Here is a tiny trained network, its code and every weight. The questions are about switching its units off for an input and a class, where a switched-off unit gives its printed mean instead of its output.

import numpy as np


def w(rows, s, z=0):
    codes = np.array(rows[::2]) - 128.0
    scale = np.full(codes.shape[1], s)
    scale[-1] = z or s
    return codes * scale


def norm(h):
    return h / np.sqrt((h * h).mean(-1, keepdims=True) + 1e-5)


def f(y):
    return y / 2 * (1 + np.tanh(0.7978845608 * (y + 0.044715 * y**3)))


def log_softmax(a):
    a = a - a.max(-1, keepdims=True)
    return a - np.log(np.exp(a).sum(-1, keepdims=True))


def net(x, mask):
    res = np.array(x, float).reshape(1, 2) / 4 @ E
    u = 0
    for l in range(4):
        y = f(norm(res) @ A[l][:, :-1].T + A[l][:, -1])
        res = res + np.where(mask[u : u + 4], y, B[l][:, -1]) @ B[l][:, :-1]
        u += 4
    return log_softmax(norm(res)[-1] @ U[:, :-1].T + U[:, -1])


A, B = {}, {}
E = w([
[142,149,156,102,119,168,89,143,136,65,99,39],'x0',
[117,63,124,136,122,192,183,112,193,1,162,166],'x1',
],0.0077)
A[0] = w([
[147,124,144,114,105,162,110,181,158,80,50,48,46],'0.n1',
[96,151,83,167,173,142,183,124,177,192,130,218,69],'0.n2',
[121,65,111,197,146,253,177,104,161,73,158,136,166],'0.n3',
[158,81,130,133,114,120,98,126,143,132,96,68,3],'0.n4',
],0.0037,0.0024)
B[0] = w([
[211,129,127,122,147,58,86,14,55,114,220,220,176],'0.n1',
[237,174,178,59,236,161,53,89,147,138,202,60,167],'0.n2',
[99,186,161,148,95,61,121,237,98,181,2,149,254],'0.n3',
[211,22,145,43,231,166,123,157,155,226,172,135,119],'0.n4',
],0.0039,0.0055)
A[1] = w([
[176,172,194,149,119,69,133,189,114,100,78,204,111],'1.n1',
[87,80,25,141,119,80,213,117,78,194,161,174,94],'1.n2',
[108,121,128,44,148,138,115,181,112,70,86,2,7],'1.n3',
[161,175,137,141,159,37,84,104,29,162,126,106,159],'1.n4',
],0.0038,0.0018)
B[1] = w([
[100,88,57,62,109,96,108,138,136,144,169,124,201],'1.n1',
[200,169,194,176,137,144,53,83,71,3,135,88,168],'1.n2',
[154,109,51,246,174,64,105,71,52,160,209,220,173],'1.n3',
[69,79,127,133,88,203,185,171,197,93,112,147,253],'1.n4',
],0.006,0.0043)
A[2] = w([
[165,124,136,173,167,98,173,1,126,162,227,225,12],'2.n1',
[153,46,144,74,151,193,212,112,218,117,168,78,76],'2.n2',
[211,139,119,137,120,188,52,57,93,61,143,37,4],'2.n3',
[190,143,177,183,90,117,104,32,149,71,106,41,91],'2.n4',
],0.005,0.0021)
B[2] = w([
[181,40,125,143,248,43,56,36,50,22,179,113,252],'2.n1',
[124,237,128,59,24,105,209,79,171,147,119,62,170],'2.n2',
[145,54,205,131,252,76,7,45,92,26,253,162,250],'2.n3',
[150,131,69,172,237,24,207,89,75,196,125,117,189],'2.n4',
],0.0053,0.0031)
A[3] = w([
[80,40,33,69,80,138,117,155,149,141,124,200,63],'3.n1',
[171,146,148,156,252,153,123,93,112,116,219,167,94],'3.n2',
[131,78,115,170,141,169,254,92,218,19,140,225,119],'3.n3',
[114,209,160,84,79,251,188,56,177,138,173,103,7],'3.n4',
],0.0049,0.0017)
B[3] = w([
[166,163,128,125,135,97,158,69,123,93,149,110,185],'3.n1',
[155,134,89,147,128,81,75,110,98,84,155,126,241],'3.n2',
[96,164,144,139,118,196,103,170,112,253,72,74,253],'3.n3',
[148,151,81,88,105,7,148,88,99,92,179,166,145],'3.n4',
],0.0075,0.0061)
U = w([
[66,175,128,139,94,168,128,229,124,203,39,103,142],'0',
[161,101,121,151,188,101,87,68,93,90,206,139,134],'1',
[142,171,82,64,71,71,204,91,172,64,146,129,134],'2',
[182,23,193,61,184,178,188,155,247,115,98,205,2],'3',
[177,15,197,74,186,176,212,161,237,114,110,199,3],'4',
[171,30,182,65,187,181,187,150,249,114,102,209,7],'5',
[190,18,195,73,176,174,198,155,244,118,103,196,5],'6',
],0.017,0.019)

Each question gives the input, the list of numbers given to net, and the class t.
The units are the neurons (one row each of A and B). Each row of codes is followed by its name. A weight is (code - 128) times the scale printed after its matrix; where a second scale follows, it is the last column's (A, B and U).
mask holds one flag per neuron, layer by layer. A switched-off neuron (its flag False) gives its mean, the last column of its row in B, instead of its output. The means were averaged over made-up inputs and are rounded, as every weight is.
A unit's drop is (log p(t) with every unit on - log p(t) with that unit switched off) / (log p(t) with every unit on - log p(t) with every unit switched off).
The circuit of an input: a set's keep is (log p(t) with only the set's units on - log p(t) with every unit switched off) / (log p(t) with every unit on - log p(t) with every unit switched off). Starting from the 12 units with the biggest drops (on a tie, the unit counted first), units are removed one at a time, each time the one whose removal leaves the highest keep (on an exact tie, the one counted first), for as long as the keep stays at least 0.8.
circuit, biggest first: the units of the circuit, biggest drop first
most important unit: the unit with the biggest drop
k most important neurons: the k neurons with the biggest drops, biggest first
k most important neurons of layer l: the k neurons of layer l with the biggest drops, biggest first
drop of u: that unit's drop, to one decimal
input [-1,-2], class 2: 3 most important neurons : 1.n4; 3.n4; 0.n3
input [2,0], class 2: 3 most important neurons : 0.n1; 1.n3; 1.n4
input [7,7], class 0: circuit, biggest first : 3.n3
input [0,3], class 2: 2 most important neurons : 1.n1; 3.n1
input [-1,-3], class 2: 2 most important neurons : 1.n4; 0.n3
input [2,-4], class 0: 3 most important neurons : 0.n1; 2.n2; 3.n2
input [0,-2], class 2: 2 most important neurons : 1.n4; 3.n4
input [-3,-4], class 0: 2 most important neurons : 2.n2; 0.n1
input [-1,0], class 2: 3 most important neurons : 0.n2; 1.n2; 2.n2
input [2,3], class 2: 4 most important neurons : 1.n1; 0.n3; 1.n4; 3.n1
input [1,1], class 2: 2 most important neurons : 1.n1; 3.n1
input [5,5], class 0: 3 most important neurons : 0.n2; 1.n2; 0.n3
input [3,0], class 2: 2 most important neurons of layer 0 : 0.n1; 0.n2
input [-2,8], class 0: most important unit : 3.n3
input [-3,8], class 0: drop of 3.n3 : 0.5
input [4,5], class 0: drop of 1.n4 : 0.0
input [6,7], class 0: drop of 3.n3 : 0.2
